Below is a small trained network, with its code and all its weights. Each question gives an input and a class and asks what happens when units are switched off, that is, made to give their printed mean instead of their output.

import numpy as np


def w(rows, s, z=0):
    codes = np.array(rows[::2]) - 128.0
    scale = np.full(codes.shape[1], s)
    scale[-1] = z or s
    return codes * scale


def f(y):
    return y / 2 * (1 + np.tanh(0.7978845608 * (y + 0.044715 * y**3)))


def log_softmax(a):
    a = a - a.max(-1, keepdims=True)
    return a - np.log(np.exp(a).sum(-1, keepdims=True))


def net(x, mask):
    res = np.array(x, float).reshape(1, 5) / 4 @ E
    y = f(res @ A[0][:, :-1].T + A[0][:, -1])
    res = res + np.where(mask, y, B[0][:, -1]) @ B[0][:, :-1]
    return log_softmax(res[-1] @ U[:, :-1].T + U[:, -1])


A, B = {}, {}
E = w([
[118,169,147,247,161,88,145,104,60,74,101,131],'x0',
[20,150,81,168,124,135,139,194,136,128,202,94],'x1',
[125,127,131,129,132,127,127,126,131,129,130,128],'x2',
[141,137,37,131,201,150,102,101,177,99,79,107],'x3',
[129,130,124,125,124,129,129,133,123,126,125,129],'x4',
],0.012)
A[0] = w([
[78,130,113,51,137,125,131,156,174,139,160,135,168],'neuron 1',
[134,115,171,39,69,134,128,154,156,156,183,128,242],'neuron 2',
[134,128,122,84,118,129,121,116,143,135,121,136,193],'neuron 3',
[133,135,97,193,158,125,125,104,119,112,88,130,59],'neuron 4',
[83,137,8,168,160,136,121,142,163,116,148,122,3],'neuron 5',
[113,134,115,210,140,125,132,147,94,116,145,126,92],'neuron 6',
[171,99,146,62,115,128,126,118,162,146,109,130,206],'neuron 7',
[173,123,236,122,86,130,134,115,87,138,113,126,206],'neuron 8',
[196,121,86,121,159,130,128,63,151,120,51,127,130],'neuron 9',
[146,113,160,121,121,144,117,118,134,143,144,141,211],'neuron 10',
[73,123,162,152,76,126,136,175,96,142,204,120,117],'neuron 11',
[136,130,131,108,137,135,128,108,152,122,118,133,123],'neuron 12',
[155,122,183,98,109,122,130,112,95,134,116,146,223],'neuron 13',
[128,136,164,151,128,115,124,131,93,114,104,149,132],'neuron 14',
[142,111,62,65,140,137,125,136,208,144,127,116,141],'neuron 15',
[113,128,116,111,106,140,121,154,145,134,152,127,103],'neuron 16',
],0.017,0.0047)
B[0] = w([
[173,52,82,155,134,125,101,129,106,135,181,125,199],'neuron 1',
[134,128,94,133,159,132,187,251,120,131,90,66,250],'neuron 2',
[113,169,98,110,118,148,115,126,130,132,124,124,166],'neuron 3',
[179,102,169,143,147,114,173,197,114,136,78,111,203],'neuron 4',
[150,118,44,149,119,150,179,80,139,131,82,42,211],'neuron 5',
[82,201,169,79,100,128,170,99,161,125,97,150,209],'neuron 6',
[43,215,104,108,132,130,128,135,153,123,82,114,209],'neuron 7',
[164,85,107,149,115,104,174,32,149,123,87,143,237],'neuron 8',
[139,140,180,117,153,142,48,214,104,128,115,165,242],'neuron 9',
[116,129,96,109,103,93,159,156,110,108,96,153,167],'neuron 10',
[87,156,198,119,129,118,130,176,115,127,229,157,247],'neuron 11',
[139,163,133,109,126,148,112,130,141,118,132,118,148],'neuron 12',
[136,109,107,126,128,110,157,81,144,137,73,104,203],'neuron 13',
[148,121,162,163,125,108,126,88,118,124,140,143,181],'neuron 14',
[107,134,103,108,103,142,66,30,138,125,174,169,205],'neuron 15',
[142,85,140,145,126,142,138,133,115,130,157,102,160],'neuron 16',
],0.024,0.019)
U = w([
[112,140,76,132,133,120,209,142,154,125,45,50,251],'0',
[93,168,107,84,154,174,20,136,119,114,123,179,154],'1',
[190,55,159,187,105,77,163,1,128,112,91,173,110],'2',
[212,127,213,162,206,141,92,204,58,113,88,159,61],'3',
[113,69,135,150,160,139,147,235,50,151,221,99,66],'4',
[150,39,59,163,106,170,103,43,120,143,184,86,65],'5',
[61,190,225,139,88,121,159,117,105,113,211,166,55],'6',
],0.0066,0.0023)

Each question gives the input, the list of numbers given to net, and the class t.
The units are the neurons (one row each of A and B). Each row of codes is followed by its name. A weight is (code - 128) times the scale printed after its matrix; where a second scale follows, it is the last column's (A, B and U).
mask holds one flag per neuron, in row order. A switched-off neuron (its flag False) gives its mean, the last column of its row in B, instead of its output. The means were averaged over made-up inputs and are rounded, as every weight is.
A unit's drop is (log p(t) with every unit on - log p(t) with that unit switched off) / (log p(t) with every unit on - log p(t) with every unit switched off).
The circuit of an input: a set's keep is (log p(t) with only the set's units on - log p(t) with every unit switched off) / (log p(t) with every unit on - log p(t) with every unit switched off). Starting from the 12 units with the biggest drops (on a tie, the unit counted first), units are removed one at a time, each time the one whose removal leaves the highest keep (on an exact tie, the one counted first), for as long as the keep stays at least 0.8.
units of the circuit, in order: the units of the circuit, biggest drop first
unit that matters most: the unit with the biggest drop
k most important neurons: the k neurons with the biggest drops, biggest first
drop of u: that unit's drop, to one decimal
input [2,-7,4,-4,-6], class 2: units of the circuit, in order : neuron 8
input [0,0,8,2,2], class 1: units of the circuit, in order : neuron 8; neuron 2
input [6,1,7,-6,2], class 6: 2 most important neurons : neuron 11; neuron 6
input [8,-6,-2,0,7], class 2: 3 most important neurons : neuron 8; neuron 2; neuron 11
input [-3,6,-5,1,-6], class 5: 3 most important neurons : neuron 5; neuron 9; neuron 15
input [1,-5,0,0,-6], class 2: 3 most important neurons : neuron 2; neuron 8; neuron 11
input [0,3,5,6,-4], class 5: 3 most important neurons : neuron 2; neuron 15; neuron 7
input [-6,8,5,0,2], class 4: 2 most important neurons : neuron 2; neuron 11
input [8,1,-4,-1,0], class 6: 2 most important neurons : neuron 6; neuron 5
input [5,-5,-2,0,7], class 2: 2 most important neurons : neuron 8; neuron 2
input [0,6,-3,6,4], class 5: 2 most important neurons : neuron 2; neuron 15
input [-1,5,1,1,6], class 5: 3 most important neurons : neuron 5; neuron 9; neuron 2
input [4,-6,1,3,-5], class 3: drop of neuron 9 : 0.2
input [3,-1,2,-8,-4], class 2: unit that matters most : neuron 8
input [-8,-1,-8,5,2], class 1: drop of neuron 15 : 0.2
input [1,0,-4,5,-5], class 3: drop of neuron 8 : 0.2
input [0,0,-2,1,-2], class 1: 2 most important neurons : neuron 8; neuron 2
